Below is a small trained network, with its code and all its weights. Each question gives an input and a class and asks what happens when units are switched off, that is, made to give their printed mean instead of their output.

import numpy as np


def w(rows, s, z=0):
    codes = np.array(rows[::2]) - 128.0
    scale = np.full(codes.shape[1], s)
    scale[-1] = z or s
    return codes * scale


def f(y):
    return y / 2 * (1 + np.tanh(0.7978845608 * (y + 0.044715 * y**3)))


def log_softmax(a):
    a = a - a.max(-1, keepdims=True)
    return a - np.log(np.exp(a).sum(-1, keepdims=True))


def net(x, mask):
    res = np.array(x, float).reshape(1, 2) / 4 @ E
    y = f(res @ A[0][:, :-1].T + A[0][:, -1])
    res = res + np.where(mask, y, B[0][:, -1]) @ B[0][:, :-1]
    return log_softmax(res[-1] @ U[:, :-1].T + U[:, -1])


A, B = {}, {}
E = w([
[21,182,170],'x0',
[250,200,176],'x1',
],0.013)
A[0] = w([
[251,157,97,188],'neuron 1',
[119,16,100,141],'neuron 2',
[48,114,97,227],'neuron 3',
[7,97,109,205],'neuron 4',
[99,40,11,253],'neuron 5',
[122,43,82,110],'neuron 6',
],0.011,0.0058)
B[0] = w([
[243,177,143,229],'neuron 1',
[51,23,144,184],'neuron 2',
[209,163,103,217],'neuron 3',
[230,153,119,248],'neuron 4',
[203,42,171,232],'neuron 5',
[12,9,133,170],'neuron 6',
],0.011,0.016)
U = w([
[205,193,133,222],'0',
[116,102,96,1],'1',
[82,178,161,162],'2',
[88,99,125,8],'3',
[165,8,138,174],'4',
[73,86,152,33],'5',
[68,76,142,32],'6',
[71,79,63,26],'7',
],0.016,0.004)

Each question gives the input, the list of numbers given to net, and the class t.
The units are the neurons (one row each of A and B). Each row of codes is followed by its name. A weight is (code - 128) times the scale printed after its matrix; where a second scale follows, it is the last column's (A, B and U).
mask holds one flag per neuron, in row order. A switched-off neuron (its flag False) gives its mean, the last column of its row in B, instead of its output. The means were averaged over made-up inputs and are rounded, as every weight is.
A unit's drop is (log p(t) with every unit on - log p(t) with that unit switched off) / (log p(t) with every unit on - log p(t) with every unit switched off).
The circuit of an input: a set's keep is (log p(t) with only the set's units on - log p(t) with every unit switched off) / (log p(t) with every unit on - log p(t) with every unit switched off). Starting from all 6 units, units are removed one at a time, each time the one whose removal leaves the highest keep (on an exact tie, the one counted first), for as long as the keep stays at least 0.8.
circuit, biggest first: the units of the circuit, biggest drop first
top k neurons: the k neurons with the biggest drops, biggest first
drop when u is switched off: that unit's drop, to one decimal
input [4,3], class 2: circuit, biggest first : neuron 4; neuron 1; neuron 5
input [-7,2], class 0: circuit, biggest first : neuron 1
input [5,4], class 2: top 4 neurons : neuron 4; neuron 1; neuron 3; neuron 5
input [7,-6], class 0: top 2 neurons : neuron 4; neuron 3
input [7,-8], class 0: top 2 neurons : neuron 4; neuron 3
input [6,-6], class 0: top 2 neurons : neuron 4; neuron 3
input [8,5], class 2: top 4 neurons : neuron 1; neuron 4; neuron 3; neuron 5
input [6,4], class 2: drop when neuron 1 is switched off : 0.4
input [5,-1], class 0: drop when neuron 2 is switched off : 0.0
input [-3,1], class 0: drop when neuron 1 is switched off : 0.3
